Here is a tiny trained network, its code and every weight. The questions are about switching its units off for an input and a target symbol, where a switched-off unit gives its printed mean instead of its output.

import numpy as np


def w(rows, s, z=0):
    codes = np.array(rows[::2]) - 128.0
    scale = np.full(codes.shape[1], s)
    scale[-1] = z or s
    return codes * scale


def norm(h):
    return h / np.sqrt((h * h).mean(-1, keepdims=True) + 1e-5)


def f(y):
    return np.maximum(y, 0)


def softmax(a):
    e = np.exp(a - a.max(-1, keepdims=True))
    return e / e.sum(-1, keepdims=True)


def log_softmax(a):
    a = a - a.max(-1, keepdims=True)
    return a - np.log(np.exp(a).sum(-1, keepdims=True))


def net(x, mask):
    ids = ['ΔΠΨαβημτω'.index(c) for c in x.split()]
    T = len(ids)
    res = E[ids] + P[:T]
    q, k, v = (norm(res) @ M[0].T for M in (Q, K, V))
    z = softmax(np.where(np.tri(T) > 0, q @ k.T / 2**0.5, -1e9)) @ v
    res = res + np.where(mask[0], z, O[0][:, -1]) @ O[0][:, :-1]
    y = f(norm(res) @ A[0][:, :-1].T + A[0][:, -1])
    res = res + np.where(mask[1:25], y, B[0][:, -1]) @ B[0][:, :-1]
    return log_softmax(norm(res)[-1] @ U[:, :-1].T + U[:, -1])


Q, K, V, O, A, B = {}, {}, {}, {}, {}, {}
E = w([
[117,146,52,143],'Δ',
[118,165,119,87],'Π',
[131,120,251,93],'Ψ',
[107,156,185,96],'α',
[90,152,128,34],'β',
[142,187,138,150],'η',
[175,104,85,106],'μ',
[99,155,172,78],'τ',
[172,127,213,155],'ω',
],0.019)
P = w([
[113,161,124,86],'0',
[32,77,146,185],'1',
[141,161,109,122],'2',
[124,104,105,85],'3',
[28,162,155,173],'4',
[139,163,116,107],'5',
[196,60,2,196],'6',
[52,166,156,160],'7',
[149,163,115,137],'8',
[140,110,123,143],'9',
[50,185,153,176],'10',
[158,162,115,144],'11',
[141,98,112,129],'12',
],0.016)
Q[0] = w([
[218,164,126,3],'head 0',
[45,75,67,203],'head 0',
],0.0039)
K[0] = w([
[237,178,183,174],'head 0',
[75,43,153,2],'head 0',
],0.009)
V[0] = w([
[112,236,156,253],'head 0',
[194,138,119,192],'head 0',
],0.0068)
O[0] = w([
[34,140,185,120,156],'head 0',
[209,249,138,143,4],'head 0',
],0.011,0.0024)
A[0] = w([
[68,75,86,81,152],'neuron 0',
[122,177,158,115,133],'neuron 1',
[71,133,143,97,165],'neuron 2',
[183,91,224,141,204],'neuron 3',
[68,157,95,137,95],'neuron 4',
[79,145,137,166,96],'neuron 5',
[152,122,104,211,134],'neuron 6',
[79,102,141,117,176],'neuron 7',
[151,83,76,168,153],'neuron 8',
[94,77,139,128,133],'neuron 9',
[158,116,50,99,82],'neuron 10',
[228,85,70,119,142],'neuron 11',
[133,89,169,149,197],'neuron 12',
[45,40,141,211,254],'neuron 13',
[187,145,169,152,69],'neuron 14',
[101,192,108,157,99],'neuron 15',
[127,2,116,104,109],'neuron 16',
[124,164,209,101,104],'neuron 17',
[85,114,93,176,145],'neuron 18',
[166,99,172,79,122],'neuron 19',
[141,64,94,187,75],'neuron 20',
[111,35,129,139,122],'neuron 21',
[164,133,130,91,98],'neuron 22',
[153,54,74,167,128],'neuron 23',
],0.014,0.0069)
B[0] = w([
[141,132,174,171,233],'neuron 0',
[93,55,149,86,194],'neuron 1',
[183,105,104,158,241],'neuron 2',
[137,147,66,68,206],'neuron 3',
[88,120,163,130,175],'neuron 4',
[191,132,150,154,162],'neuron 5',
[130,80,129,65,155],'neuron 6',
[173,133,137,180,215],'neuron 7',
[96,150,146,75,172],'neuron 8',
[104,114,173,179,171],'neuron 9',
[151,115,130,153,169],'neuron 10',
[162,141,172,92,180],'neuron 11',
[80,88,124,159,181],'neuron 12',
[144,104,254,105,254],'neuron 13',
[38,123,57,145,146],'neuron 14',
[177,90,161,154,161],'neuron 15',
[91,96,78,135,184],'neuron 16',
[111,132,104,74,220],'neuron 17',
[125,160,77,64,170],'neuron 18',
[175,106,95,169,167],'neuron 19',
[92,14,135,106,155],'neuron 20',
[97,67,151,186,168],'neuron 21',
[154,105,133,138,141],'neuron 22',
[117,120,246,50,175],'neuron 23',
],0.0076,0.0091)
U = w([
[116,146,141,154,124],'Δ',
[182,102,152,173,69],'Π',
[114,102,144,147,2],'Ψ',
[47,157,212,179,100],'α',
[147,41,106,168,104],'β',
[50,245,251,136,215],'η',
[254,176,134,69,127],'μ',
[32,93,225,252,181],'τ',
[34,189,116,25,144],'ω',
],0.0082,0.003)

Each question gives the input, a string of symbols that net reads in full, and the target symbol t.
The units are the heads (2 rows each of Q, K, V and O) and the neurons (one row each of A and B). Each row of codes is followed by its name. A weight is (code - 128) times the scale printed after its matrix; where a second scale follows, it is the last column's (O, A, B and U).
mask holds one flag per unit, heads first, then neurons. A switched-off unit (its flag False) gives its mean, the last column of its rows in O or B, instead of its output. The means were averaged over made-up inputs and are rounded, as every weight is.
A unit's drop is (log p(t) with every unit on - log p(t) with that unit switched off) / (log p(t) with every unit on - log p(t) with every unit switched off).
The circuit of an input: a set's keep is (log p(t) with only the set's units on - log p(t) with every unit switched off) / (log p(t) with every unit on - log p(t) with every unit switched off). Starting from the 12 units with the biggest drops (on a tie, the unit counted first), units are removed one at a time, each time the one whose removal leaves the highest keep (on an exact tie, the one counted first), for as long as the keep stays at least 0.8.
circuit, biggest first: the units of the circuit, biggest drop first
most important unit: the unit with the biggest drop
k most important neurons: the k neurons with the biggest drops, biggest first
drop when u is switched off: that unit's drop, to one decimal
input ω ω β ω μ Δ, target μ: circuit, biggest first => neuron 1; head 0
input ω β β Δ Δ Δ μ β α, target ω: circuit, biggest first => neuron 13; neuron 17; neuron 0
input τ η β ω β η Π ω α, target ω: 2 most important neurons => neuron 17; neuron 13
input Δ μ Π β ω Π β β β α η Π β, target τ: 2 most important neurons => neuron 0; neuron 3
input Δ β μ η, target μ: circuit, biggest first => head 0; neuron 13
input Ψ Δ β β, target β: most important unit => neuron 13
input τ ω τ Π, target τ: circuit, biggest first => neuron 0; neuron 3; neuron 17
input ω ω Π α τ Δ, target ω: 4 most important neurons => neuron 18; neuron 13; neuron 7; neuron 2
input μ ω η Δ μ Δ Π, target μ: circuit, biggest first => head 0; neuron 11
input ω β ω Ψ β η ω Π Ψ Δ α Π, target ω: circuit, biggest first => neuron 13; neuron 0
input τ ω Δ ω β β Δ Δ Ψ, target ω: 2 most important neurons => neuron 3; neuron 13
input α Π β, target β: 3 most important neurons => neuron 13; neuron 23; neuron 2
input α ω Δ, target ω: 2 most important neurons => neuron 18; neuron 7
input μ τ τ Π Ψ Π, target μ: most important unit => neuron 13
input η η η α Ψ β η β τ, target ω: 4 most important neurons => neuron 13; neuron 17; neuron 0; neuron 1
input β β τ, target τ: 2 most important neurons => neuron 3; neuron 0
input Δ τ Ψ β β η η τ τ ω η η, target η: 3 most important neurons => neuron 2; neuron 13; neuron 7
input Ψ Π α Π β ω, target ω: drop when neuron 3 is switched off => 0.2
input Δ α ω Π Π β μ α β ω τ μ τ, target μ: drop when head 0 is switched off => 1.6
input Π η Δ, target η: drop when neuron 4 is switched off => 0.4
input α α τ, target τ: most important neuron => neuron 3
